M =
 -69.439     4.426  -149.364   -77.708  -154.893  -164.188   150.456
 -89.181   -64.630  -111.214   -69.519  -248.918  -162.209    20.873
 -71.441   -75.990   -56.955   -43.010  -183.149   -91.545   -82.758
 -89.311  -105.094   -81.362   -95.795  -151.688  -127.614   -15.810
 -18.455    34.641   -49.445    24.678   -99.449   -22.709   -58.533
 -89.247  -100.875   -89.468  -103.006  -137.699  -131.853     3.813
 -74.305   -13.712  -147.377   -86.066  -162.846  -169.204   140.000
 -88.633  -104.898   -80.298   -93.740  -154.809  -127.014   -23.613
 -33.658    89.553  -146.423   -12.810  -157.061  -125.909   150.857
 -79.507   -50.750   -99.125   -46.141  -262.979  -144.701    -7.264
 -14.010    44.648   -54.986    19.063   -67.525   -19.293   -36.236
 -33.780    40.966   -81.633    29.248  -227.254   -79.955   -26.179
 -57.764    30.519  -150.130   -61.977  -145.997  -153.154   159.749
 -85.349   -86.345  -100.133  -109.825  -109.928  -133.553    41.668
 -55.902   -51.423   -77.525   -92.057    16.453   -70.582    33.872
 -30.028    54.939  -108.472   -22.128   -77.325   -82.912    87.146
Indices start at 1.
(1, 1): -69.439
(1, 4): -77.708
(7, 2): -13.712
(16, 1): -30.028
(8, 1): -88.633
(12, 5): -227.254
(10, 4): -46.141
(5, 2): 34.641
(10, 7): -7.264
(14, 2): -86.345
(12, 1): -33.780
(3, 7): -82.758
(14, 5): -109.928
(7, 7): 140.000
(2, 1): -89.181
(1, 3): -149.364
(10, 1): -79.507
(4, 3): -81.362
(8, 2): -104.898
(2, 5): -248.918
(16, 7): 87.146
(4, 2): -105.094
(6, 5): -137.699
(3, 2): -75.990
(5, 3): -49.445
(8, 6): -127.014
(6, 4): -103.006
(9, 5): -157.061
(11, 4): 19.063
(16, 2): 54.939
(2, 3): -111.214
(1, 7): 150.456
(1, 2): 4.426

W =
[[ 2.74 -4.87  1.85  2.39 -0.29 -3.22  0.30  0.87  2.25 -1.99 -3.59  0.88]
 [ 3.44 -3.20  2.64 -6.70  0.43 -2.59  0.27  0.39  3.04  2.10 -0.92 -5.77]
 [-0.13 -2.78  0.17 -2.01  0.80 -1.41  1.46  1.64 -0.11  2.88 -0.52 -1.06]
 [ 1.07  4.67  1.80  6.04  1.83  4.05 -2.34 -3.25  1.32 -1.24  2.77  5.81]
 [-4.74 -4.19 -3.65  4.84 -0.87 -2.63  0.08  0.85 -4.24  4.10 -3.63  3.56]
 [ 0.37  2.20 -0.24  0.02 -0.97  0.60 -1.67 -2.32 -0.24  5.10  0.61  0.87]]
Indices start at 1.
(1, 1)	2.74
(2, 8)	0.39
(6, 7)	-1.67
(1, 2)	-4.87
(3, 8)	1.64
(4, 3)	1.80
(2, 11)	-0.92
(3, 10)	2.88
(6, 2)	2.20
(1, 8)	0.87
(3, 6)	-1.41
(6, 4)	0.02
(4, 9)	1.32
(6, 3)	-0.24
(3, 4)	-2.01
(3, 7)	1.46
(2, 3)	2.64
(3, 9)	-0.11
(4, 5)	1.83
(3, 1)	-0.13
(5, 9)	-4.24
(2, 4)	-6.70
(5, 10)	4.10
(1, 12)	0.88
(2, 1)	3.44
(5, 4)	4.84
(1, 4)	2.39

B =
[[   2.4  158.9   17.7  -88.5   85.1  -35.6  -22.7   91.4   59.5   -0.7
   195.4  -24.7  -18.1   40.9]
 [   8.3 -146.4   50.4 -119.7 -217.7   39.4   89.8   87.5 -213.8   97.0
  -249.7   33.6   16.2    8.9]
 [  35.1  -60.0   52.4 -129.0 -154.6   79.9  113.8   15.2 -166.1  105.4
  -168.9   42.9   66.9  -14.1]
 [  33.6  -11.1  -50.4   94.3 -125.0  184.0   70.7   41.0 -173.8  -12.2
  -158.4  202.9  141.6  116.3]
 [  84.7  191.5  164.6  -88.6  151.8  -54.7  109.5  -96.3  115.6  170.7
   198.9  -46.4  -44.1  -86.4]]
Rows and columns are counted from 1.
(1, 1) => 2.4
(2, 4) => -119.7
(2, 9) => -213.8
(1, 7) => -22.7
(1, 4) => -88.5
(3, 5) => -154.6
(3, 2) => -60.0
(1, 5) => 85.1
(5, 2) => 191.5
(2, 13) => 16.2
(3, 7) => 113.8
(4, 11) => -158.4
(1, 11) => 195.4
(5, 7) => 109.5
(2, 6) => 39.4
(5, 12) => -46.4
(2, 12) => 33.6
(5, 14) => -86.4
(4, 1) => 33.6
(5, 6) => -54.7
(1, 9) => 59.5
(2, 11) => -249.7
(2, 3) => 50.4
(5, 13) => -44.1
(5, 8) => -96.3
(4, 8) => 41.0
(3, 4) => -129.0
(2, 7) => 89.8
(4, 6) => 184.0
(2, 8) => 87.5
(4, 9) => -173.8
(4, 4) => 94.3

X =
[[ -30.125   94.273  153.608  123.310  101.053  125.841   62.397]
 [ 144.393   86.506   14.081  101.473  137.452  110.094  119.314]
 [-154.813   83.470  127.937  153.851   51.798  167.640   78.050]
 [-125.207   27.233  102.471  142.700   48.852  169.805  118.437]
 [  71.229  141.695   72.514  108.805   92.918  122.595  117.307]
 [ 110.557   71.890  -29.203   79.336  117.338  142.371  163.059]
 [ 192.223   89.410  112.973   55.073  149.088   95.732  143.380]
 [  -6.256   90.415  124.964  134.609   48.009  132.050  111.055]
 [ 226.556  111.900   99.833  118.052  142.990   57.305   73.658]]
Rows and columns are counted from 1.
(1, 1) => -30.125
(4, 4) => 142.700
(9, 4) => 118.052
(1, 7) => 62.397
(7, 6) => 95.732
(9, 5) => 142.990
(7, 2) => 89.410
(6, 2) => 71.890
(9, 7) => 73.658
(8, 2) => 90.415
(9, 3) => 99.833
(2, 5) => 137.452
(1, 5) => 101.053
(7, 1) => 192.223
(5, 4) => 108.805
(4, 5) => 48.852
(9, 2) => 111.900
(3, 1) => -154.813
(8, 3) => 124.964
(5, 5) => 92.918
(3, 4) => 153.851
(1, 3) => 153.608
(5, 2) => 141.695
(7, 5) => 149.088
(3, 3) => 127.937
(3, 7) => 78.050
(7, 3) => 112.973
(3, 5) => 51.798
(1, 4) => 123.310
(4, 6) => 169.805

x =
-63	-80	-34	-267	94	-152	-112	-895	-296	216	270	18	506	-99	-104
-368	-98	-118	6	-255	99	-355	-15	10	-46	-90	-433	192	-346	-242
Rows and columns are counted from 1.
(1, 1): -63
(2, 15): -242
(1, 11): 270
(2, 6): 99
(2, 7): -355
(1, 7): -112
(2, 12): -433
(1, 15): -104
(1, 10): 216
(2, 4): 6
(2, 14): -346
(1, 4): -267
(2, 13): 192
(1, 6): -152
